Where the symbols take the items:
q220: se>q49, gu>q364, ka>q485, pu>q179, ba>q393, ke>q923
q445: se>q385, gu>q875, ka>q52, pu>q528, ba>q208, ke>q766
q528: se>q673, gu>q445, ka>q86, pu>q573, ba>q385, ke>q742
q459: se>q923, gu>q778, ka>q393, pu>q493, ba>q845, ke>q220
q165: se>q420, gu>q485, ka>q235, pu>q395, ba>q179, ke>q271
q179: se>q966, gu>q220, ka>q165, pu>q420, ba>q49, ke>q235
q86: se>q573, gu>q52, ka>q742, pu>q116, ba>q528, ke>q409
q535: se>q835, gu>q235, ka>q875, pu>q208, ba>q395, ke>q231
q420: se>q231, gu>q179, ka>q395, pu>q821, ba>q966, ke>q535
q778: se>q845, gu>q910, ka>q685, pu>q459, ba>q661, ke>q364
q271: se>q535, gu>q493, ka>q966, pu>q875, ba>q235, ke>q420
q923: se>q165, gu>q845, ka>q493, pu>q235, ba>q485, ke>q49
q393: se>q493, gu>q685, ka>q220, pu>q49, ba>q459, ke>q485
q875: se>q208, gu>q271, ka>q231, pu>q445, ba>q535, ke>q821
q409: se>q910, gu>q58, ka>q673, pu>q322, ba>q742, ke>q573
q235: se>q395, gu>q923, ka>q271, pu>q535, ba>q165, ke>q966
q752: se>q685, gu>q673, ka>q643, pu>q364, ba>q322, ke>q661
q661: se>q784, gu>q116, ka>q778, pu>q845, ba>q643, ke>q685
q385: se>q409, gu>q208, ka>q528, pu>q673, ba>q58, ke>q86
q966: se>q875, gu>q49, ka>q420, pu>q231, ba>q271, ke>q395
q49: se>q271, gu>q393, ka>q179, pu>q966, ba>q493, ke>q165
q673: se>q322, gu>q385, ka>q573, pu>q752, ba>q409, ke>q116
q493: se>q235, gu>q459, ka>q49, pu>q271, ba>q923, ke>q179
q821: se>q52, gu>q420, ka>q835, pu>q766, ba>q231, ke>q208
q58: se>q742, gu>q835, ka>q385, pu>q409, ba>q766, ke>q528
q845: se>q485, gu>q661, ka>q459, pu>q923, ba>q784, ke>q393
q52: se>q528, gu>q231, ka>q766, pu>q86, ba>q445, ke>q58
q910: se>q661, gu>q742, ka>q322, pu>q778, ba>q116, ke>q752
q784: se>q220, gu>q643, ka>q845, pu>q485, ba>q364, ke>q459
q485: se>q179, gu>q784, ka>q923, pu>q165, ba>q220, ke>q493
q231: se>q445, gu>q966, ka>q821, pu>q52, ba>q875, ke>q835
q742: se>q116, gu>q766, ka>q409, pu>q910, ba>q86, ke>q673
q208: se>q58, gu>q535, ka>q445, pu>q385, ba>q835, ke>q52
q643: se>q364, gu>q573, ka>q661, pu>q784, ba>q752, ke>q778
q364: se>q393, gu>q752, ka>q784, pu>q220, ba>q685, ke>q845
q322: se>q778, gu>q409, ka>q752, pu>q685, ba>q910, ke>q643
q573: se>q752, gu>q528, ka>q116, pu>q643, ba>q673, ke>q910
q116: se>q643, gu>q86, ka>q910, pu>q661, ba>q573, ke>q322
q835: se>q766, gu>q395, ka>q208, pu>q58, ba>q821, ke>q445
q766: se>q86, gu>q821, ka>q58, pu>q742, ba>q52, ke>q385
q395: se>q821, gu>q165, ka>q535, pu>q835, ba>q420, ke>q875
q685: se>q459, gu>q322, ka>q364, pu>q393, ba>q778, ke>q784

The rows follow the links: the fewer symbols apart two items are, the more alike their rows tend to be.

Each row is also shifted at random along 7 hidden directions that mean nothing.

Each row, then its item:
(-21, 18, -14, 31, 37, 1, 13, 1, -10, 9, 5, 9, -4, -11, -26, 25, -4, 29, -21, -19, 15, -32, -1, -23, 13, 24, 27, -1, -3, 17, -4, -18, 11, 4, 17, -4)
item: q165
(-74, 2, 12, -49, -90, -19, 18, 21, 36, -11, 9, 38, 70, 21, 27, -13, -6, -19, 59, 23, 14, 40, -17, 15, 76, -47, -11, 8, -6, -23, 24, 37, -3, 11, 7, 23)
item: q385
(45, -9, 19, 3, 47, 4, 6, -10, -46, -2, 9, -63, -54, 5, 22, -34, 15, -20, 17, 8, -12, -13, 12, 13, 13, -20, -12, 14, 30, -22, 24, 7, -20, -18, -43, 14)
item: q910
(21, -3, 14, -10, 15, -21, -20, 10, -37, 23, -29, 61, 7, -6, 15, -19, 38, 18, -35, -3, 13, 12, 5, 34, -46, -2, -15, -8, -1, -6, 3, -32, 9, -14, 6, 4)
item: q528
(30, -5, 11, -4, 13, -13, -22, 3, 41, 3, -7, -19, -7, -9, 19, -25, -10, -28, -18, -6, -3, 20, -11, 28, -12, -19, -29, 0, -2, -15, 9, -10, 7, -9, 2, 4)
item: q86
(24, 2, 9, -16, -39, -19, -28, 26, -32, 11, -14, 16, -8, -2, 19, -10, 24, -33, 9, -7, 10, 14, 1, 24, -69, 5, -25, -18, -13, -2, 2, -20, 15, 10, -4, 10)
item: q766
(-62, -27, -14, 9, 35, 25, -24, -31, 18, 1, -16, -34, -38, -9, -5, 1, -16, 2, -54, 2, -31, 18, 11, 12, -73, 9, -9, -13, 0, 19, -43, -10, -11, -12, -8, -36)
item: q784
(-53, 19, -8, -9, 12, -11, 15, -13, 68, 17, -1, -29, 23, 28, -12, 18, -26, 11, -37, -32, 8, 34, -35, 17, 71, -27, -13, -23, -28, 12, -18, -11, 21, 16, -2, -1)
item: q875
(-18, 13, 2, -4, -8, -18, -17, 18, -30, 23, -10, -56, -46, 5, 12, 2, 20, -25, -14, -28, 20, 5, -5, 26, -43, -3, -27, -25, -18, 5, -7, -30, 21, 11, -28, 3)
item: q208
(2, 16, -9, 6, -9, -12, -12, 20, -58, 22, -20, 91, 16, -2, -14, 26, 35, 24, -20, -17, 25, -5, 6, 0, -67, 38, 14, -25, -22, 24, -19, -41, 25, 15, 22, 0)
item: q395
(21, -6, -16, -26, -57, 27, 18, -30, 51, -22, -2, 3, 41, 30, -27, 30, -20, 22, 5, 11, -22, 29, -5, -30, 30, 5, 9, -11, -14, 19, -33, 28, -4, 17, 5, -17)
item: q493
(42, 16, -2, 19, 26, -14, -20, 17, -31, 24, -10, 20, -18, -3, -8, 12, 19, -5, -29, -30, 21, -6, -5, 12, -51, 23, -7, -24, -20, 13, -9, -46, 23, 13, 5, 6)
item: q231
(-23, 7, -17, 31, 21, 3, -16, 2, 41, 4, 13, -52, -28, -4, -16, 25, -39, -36, -14, -30, 1, -4, -17, -6, -24, 17, -3, -19, -23, 18, -23, -16, 19, 23, 4, -7)
item: q271
(-2, 13, -5, 6, 22, -21, -23, 10, 1, 34, -24, 22, -4, -9, -5, 8, 15, 15, -63, -33, 20, 10, -10, 28, -48, 11, -15, -27, -22, 12, -17, -51, 31, 3, 12, -7)
item: q835
(-73, -4, -21, 18, -28, 13, -6, 9, 43, -21, 25, 30, 28, 1, -12, 23, -50, -46, 41, 6, -9, 6, -6, -23, -21, 17, 12, -8, -16, 15, -20, 19, -1, 31, 28, 0)
item: q49
(39, 28, 4, 0, 37, -7, 32, -9, 14, 10, 15, -50, -3, 43, -1, 6, -11, -13, 5, -28, 10, 16, -28, 14, 98, -31, -14, -16, -13, -5, 8, -3, 10, 17, -29, 30)
item: q821
(-55, -13, 8, -39, -38, 6, 22, -12, -65, 3, -24, -8, -5, -5, 4, -8, 58, 77, -14, 28, 4, -12, 30, -5, 14, -8, 18, 23, 28, -2, 7, 16, -20, -32, -25, -26)
item: q661
(85, -22, 5, -3, 45, 27, -8, -40, -18, -4, -21, -41, -44, 5, -4, -11, 16, 25, -48, 6, -35, 8, 17, 6, -40, 5, -11, -3, 15, 5, -21, -5, -18, -24, -30, -23)
item: q778

Complete each set of four: the symbols that take the first to the second take the third to the fourth, perhaps in another order.
Answers are names.
A (96, -12, 12, 30, 72, 19, -2, -18, -24, -17, 20, -56, -52, -2, 10, -26, -13, -38, 20, 12, -29, -21, 14, -5, -7, -1, -6, 12, 28, -16, 17, 15, -26, -12, -26, 14)
B (76, 9, -11, 28, -4, 9, 0, 8, -21, -14, 17, -4, -16, -9, -24, 23, -6, -9, 28, -6, 2, -36, 6, -39, -20, 41, 20, 3, -3, 14, 0, 0, 6, 14, 10, 6)
C (-32, -7, -13, -6, -78, 15, 1, 7, -50, -14, 2, -80, -49, -13, -13, 20, 22, 13, 28, 9, 3, -35, 24, -38, -44, 32, 16, 9, 7, 17, -9, 16, -2, 1, -26, -26)
D q231

A (44, -4, 16, -8, -55, -17, -31, 38, -19, -10, 3, -8, -11, -22, 29, -26, 13, -52, 51, 14, 7, -8, 7, 8, -50, 1, -19, 11, 5, -22, 28, 6, 3, 2, 0, 16)
B (2, 13, 19, -34, 12, -13, 33, -11, -22, 20, -6, -10, 14, 37, 16, -17, 29, 27, -7, -6, 14, 26, -11, 28, 87, -47, -16, -3, 4, -15, 17, -2, -4, -9, -33, 20)
C (-27, -10, -19, 28, 48, 27, -7, -31, 47, -11, 17, -59, -33, 21, -15, 18, -55, -47, -14, -14, -34, 20, -10, -5, -18, 5, -8, -22, -14, 20, -41, 4, -7, 18, -11, -11)
D q220

A (39, 16, 17, -12, 4, -23, 8, 15, -55, 23, -14, -34, -26, 0, 14, -14, 47, 23, -10, -12, 27, -17, 2, 18, 22, -13, -11, 3, 6, -11, 27, -21, 11, -12, -25, 12)
B (81, 13, 7, 2, 25, -9, -1, 5, -2, 8, 0, 115, 57, 32, 3, 3, -1, -22, 6, -15, 4, 30, -18, 18, 0, 1, -10, -27, -22, 0, -3, -20, 13, 26, 24, 36)
C (-4, -12, 16, -32, -6, 6, 2, -5, -83, 7, -7, -16, -28, 30, 28, -25, 45, -12, 17, 16, -9, 19, 16, 30, -23, -25, -21, -9, 14, -13, 4, 6, -20, -10, -50, 11)
D q528

A (-8, 7, 1, -13, -80, -27, -28, 41, 9, 4, -8, -21, -7, -23, 12, 0, 8, -27, 17, -10, 26, -5, -8, 10, -50, 9, -18, -3, -15, -3, 10, -12, 24, 11, 10, -1)
B (-46, -1, -18, -1, 12, 27, 8, -25, -8, 0, 4, 26, 8, 38, -16, 28, -15, -6, -3, -8, -16, 29, -1, -2, -14, 7, 5, -32, -15, 25, -42, 1, -4, 22, -8, -4)
C (18, -13, 11, -6, -4, -20, -26, 9, -6, 13, -35, -16, -22, -47, 8, -25, 32, 42, -55, 2, 10, -16, 11, 16, -49, 5, -9, 19, 15, -8, 12, -25, 9, -36, 5, -27)
D q875

A (27, 7, 8, 24, 16, -30, -35, 38, -21, 15, -1, 58, -1, -25, 18, -15, 7, -41, 7, -11, 20, -8, -3, 20, -68, 14, -12, -7, -7, -10, 15, -32, 18, 4, 23, 21)
B (-22, -21, 8, -22, 31, 10, -1, -35, 33, 2, -17, -23, -2, 9, 11, -22, -5, 19, -46, 10, -25, 37, -1, 27, 12, -31, -18, 0, 10, -6, -15, 5, -16, -24, -16, -19)
C (-26, 11, -16, 27, 59, 10, 6, -15, 9, 12, 8, 20, -1, 19, -20, 26, -22, -5, -25, -25, -4, 9, -13, 0, 2, 10, 7, -24, -17, 20, -29, -20, 8, 17, 8, 3)
D q445

A (17, 16, 9, -11, 51, -16, 11, -5, -21, 31, -18, 58, 23, 26, 6, -5, 25, 25, -45, -18, 15, 29, -14, 36, 26, -22, -12, -20, -12, 0, -2, -33, 11, -2, -3, 16)
B (-39, -7, 13, 14, 20, -22, -22, 24, 7, 5, 0, 23, -2, -40, 24, -31, -1, -15, 3, 12, 11, -14, 3, 18, -21, -9, -2, 22, 18, -24, 29, -5, -1, -19, 21, 5)
C (-44, -22, -5, 12, -35, 7, -23, 16, 6, -22, 11, -32, -25, -44, 11, -12, -15, -23, 31, 27, -10, -31, 18, -21, -53, 19, 10, 29, 21, -9, 12, 26, -13, -14, 11, -19)
D q923

A (22, -15, 16, -21, -43, -4, -17, 14, -25, -11, -2, -5, -9, -1, 32, -26, 15, -40, 40, 19, -8, 10, 8, 15, -37, -12, -19, 5, 11, -20, 14, 15, -10, -4, -15, 11)
B (-64, -21, -9, 8, 15, 16, -15, -14, -21, -1, -9, -41, -48, -20, 0, -4, 5, 8, -25, 8, -16, -13, 19, 0, -58, 11, 4, 6, 14, 6, -15, -1, -14, -19, -15, -31)
C (-47, -13, 7, 13, 49, 4, -5, -4, -37, 3, 7, -40, -46, -17, 20, -28, 6, -13, 1, 12, -9, -17, 16, 14, -16, -12, -5, 15, 28, -17, 13, 2, -19, -24, -23, -3)
D q220

A (-32, 19, -2, -13, -13, -10, 8, 9, -38, 21, -4, -25, -15, 31, 1, 14, 22, -9, 0, -24, 21, 13, -9, 16, 7, -7, -12, -28, -20, 10, -12, -18, 17, 20, -29, 8)
B (70, 20, -2, -1, -26, -1, 8, 16, -94, 10, -2, 29, -10, 19, -13, 27, 44, 9, 26, -13, 20, -25, 12, -18, -31, 35, 14, -18, -11, 18, -4, -20, 13, 20, -12, 16)
C (-44, 4, 17, 29, 59, -18, -11, 29, -50, 11, 23, -29, -50, -16, 37, -36, 4, -62, 37, 2, 9, -26, 4, 25, -13, -18, -11, 11, 23, -30, 40, -5, -11, -10, -20, 28)
D q385

A (-100, -1, -12, 18, -11, 10, 16, 14, -25, -10, 26, -7, -8, -23, -4, 6, -8, -4, 49, 20, 6, -43, 15, -34, 14, 15, 33, 27, 20, -3, 16, 27, -15, -2, 5, -3)
B (-33, -2, -6, 16, 48, 18, 28, -25, -12, -1, 9, -68, -34, -1, -13, 4, -3, 30, -13, 3, -10, -28, 10, -19, 47, -2, 21, 18, 22, 2, 1, 13, -18, -15, -21, -14)
C (19, -7, 17, -27, 31, 4, 2, -29, 37, 5, -4, -41, -2, 43, 22, -24, -14, -25, -19, -4, -21, 61, -17, 46, 42, -55, -43, -19, -6, -13, -9, 6, -9, 0, -37, 11)
D q86

A (-7, 15, -15, 35, 53, -1, 17, -8, 68, 2, 13, 46, 42, -7, -32, 25, -43, 21, -27, -21, 3, -7, -22, -18, 60, 10, 26, 3, -12, 10, -4, -7, 11, 9, 45, 2)
B (77, -7, -9, 36, 49, 28, 6, -28, 79, -34, 35, -40, -3, 9, -19, 10, -72, -47, 21, 0, -37, 1, -15, -27, 35, 6, 4, 3, -3, 3, -8, 26, -12, 17, 11, 8)
C (33, -16, 13, -17, 7, 0, -4, -15, 33, -5, -17, 6, 16, -11, 10, -24, 2, 22, -29, 15, -11, 16, 2, 14, 12, -20, -12, 15, 14, -15, 8, 6, -8, -24, 5, -11)
D q528

A (-38, -9, 15, 0, -20, -15, -11, 30, -27, -7, 14, 24, 5, -24, 32, -31, 6, -34, 55, 28, 7, -15, 10, 7, -11, -12, -1, 22, 23, -29, 36, 20, -13, -11, 7, 16)
B (-24, -25, 0, -13, 18, 23, -4, -38, 17, -6, -15, -47, -26, 7, 2, -9, -6, 13, -40, 13, -33, 26, 7, 13, -19, -14, -13, -3, 10, 4, -26, 8, -19, -18, -24, -28)
C (-6, -20, -19, 20, 54, 31, -29, -32, 6, -2, -7, 81, 7, 11, -13, 17, -25, -21, -38, 1, -38, 34, 7, 9, -101, 29, 2, -34, -16, 29, -55, -18, -7, 11, 20, -15)
D q235

A (34, -11, 14, 5, 57, -9, -20, -5, -18, 15, -30, 74, 9, -27, 10, -26, 26, 35, -58, 4, -3, 3, 13, 27, -48, 2, -3, 8, 15, -9, 5, -30, -3, -31, 20, -10)
B (124, -26, 10, -4, -20, 5, -28, -11, 62, -30, -9, -7, 8, -26, 4, -23, -20, -10, -3, 22, -29, 8, 3, -6, -26, 2, -14, 21, 12, -15, 9, 17, -7, -18, 19, -11)
C (-9, 23, -7, -23, -36, -1, 37, -1, -73, 19, -12, -73, -33, 26, -21, 31, 54, 62, -12, -21, 30, -24, 9, -19, 42, 6, 13, -7, -7, 21, -3, -10, 12, 7, -46, -10)
D q535

A (-109, -20, -16, 31, -21, -3, -24, 12, 91, -20, 8, -44, -11, -71, -6, -3, -51, -5, -7, 16, -5, -35, 4, -24, -24, 16, 18, 38, 14, -4, 7, 18, -2, -17, 43, -39)
B (-21, 21, -14, 51, 15, -11, 1, 33, -4, 2, 28, -43, -33, -36, -16, 18, -21, -20, 27, -20, 25, -62, -1, -34, 3, 34, 26, 14, -1, 6, 19, -7, 16, 12, 17, 4)
C (-16, 20, -11, 19, -48, -31, -13, 38, 20, 10, -9, -62, -26, -53, -19, 17, 5, 27, -18, -26, 43, -54, -5, -25, -10, 32, 12, 15, -10, 11, 17, -24, 35, 0, 22, -19)
D q528

A (-7, 9, 12, -29, -49, -20, -1, 23, -20, 9, -7, 19, 20, 10, 18, -8, 25, -7, 21, -1, 20, 15, -4, 18, 6, -17, -14, -5, -9, -10, 13, -5, 9, 7, -5, 15)
B (-32, -20, 9, -38, -92, 10, 1, 6, -44, -18, -4, -44, -15, -4, 18, -15, 30, 4, 51, 39, -6, -6, 26, -11, -21, -4, -1, 21, 20, -12, 11, 39, -21, -11, -29, -12)
C (1, -7, -7, 8, 40, 19, 28, -33, 24, -9, 0, -42, -5, -4, -17, 2, -11, 48, -26, 7, -16, -15, 6, -22, 63, -5, 19, 23, 19, 0, 0, 17, -16, -21, -3, -17)
D q420

A (31, 16, -1, 16, 20, -16, -12, 12, 64, 4, 10, -29, -1, 3, 0, 0, -36, -41, -7, -28, 8, 14, -29, 14, 25, -11, -21, -12, -23, -5, 4, -13, 20, 16, 10, 17)
B (49, -10, 16, 10, 63, -1, -7, -14, 20, -2, 3, -31, -20, -4, 17, -32, -11, -18, -15, 4, -15, 7, -5, 21, 18, -25, -17, 11, 17, -22, 17, 0, -10, -19, -9, 8)
C (26, -16, 6, -7, 15, 17, 11, -30, 5, -9, -5, -74, -33, -4, -2, -12, 4, 30, -20, 13, -22, -8, 13, -7, 23, -11, -1, 18, 23, -6, 1, 14, -20, -27, -25, -21)
D q179

A (-10, -28, 6, -5, 6, 10, -33, -11, 19, -12, -5, -20, -22, -8, 24, -24, -19, -44, -2, 17, -28, 25, 6, 24, -67, -11, -26, -2, 8, -10, -12, 8, -14, -9, -10, -9)
B (-55, -20, -5, 9, 44, 32, -22, -15, -112, 9, -3, -3, -71, 18, 11, -4, 27, -35, -1, 9, -27, 6, 34, 16, -126, 22, -7, -30, 8, 16, -39, -14, -24, 0, -47, -11)
C (-29, -1, 7, -6, -40, -25, -31, 29, 31, 7, -9, -77, -34, -31, 20, -18, -2, -30, -3, -9, 15, -1, -11, 20, -30, -11, -28, 5, -5, -14, 13, -8, 16, -6, -6, -6)
D q116

A (-3, 28, -8, 36, -23, -38, -2, 51, 23, 8, 11, -27, -5, -56, -14, 10, -6, 14, 10, -22, 49, -68, -11, -28, 30, 28, 24, 31, -3, -6, 40, -15, 31, 1, 38, 3)
B (27, 16, 16, 4, 82, -14, 4, -1, -53, 34, -9, 47, -3, 27, 14, -12, 30, 2, -33, -23, 11, 20, -7, 41, 8, -21, -16, -25, -6, -5, 2, -37, 5, 1, -15, 26)
C (25, -14, -11, -4, -9, 23, 7, -29, 30, -15, -9, -30, -2, -3, -23, 15, -13, 36, -24, 7, -21, -2, 7, -25, 7, 13, 12, 8, 4, 15, -21, 14, -8, -7, 3, -28)
D q165

A (39, -13, 1, -23, -16, 39, 22, -36, -43, -18, 5, -46, -23, 41, -3, 6, 11, 1, 25, 19, -32, 13, 18, -13, 4, -5, 0, -7, 10, 9, -21, 30, -28, 1, -47, -5)
B (-37, -20, 2, 24, 51, 9, -11, -2, 33, -13, 12, 106, 47, -26, 9, -20, -30, -13, 5, 29, -20, 2, 6, 0, -10, 0, 18, 19, 18, -15, 10, 13, -20, -14, 49, 5)
C (52, -10, 17, -40, -28, -1, 1, -5, 11, -9, -4, 76, 57, 33, 23, -20, 7, -18, 27, 21, -14, 52, -8, 25, 22, -34, -21, -10, -1, -19, 5, 19, -11, 5, 2, 22)
D q766

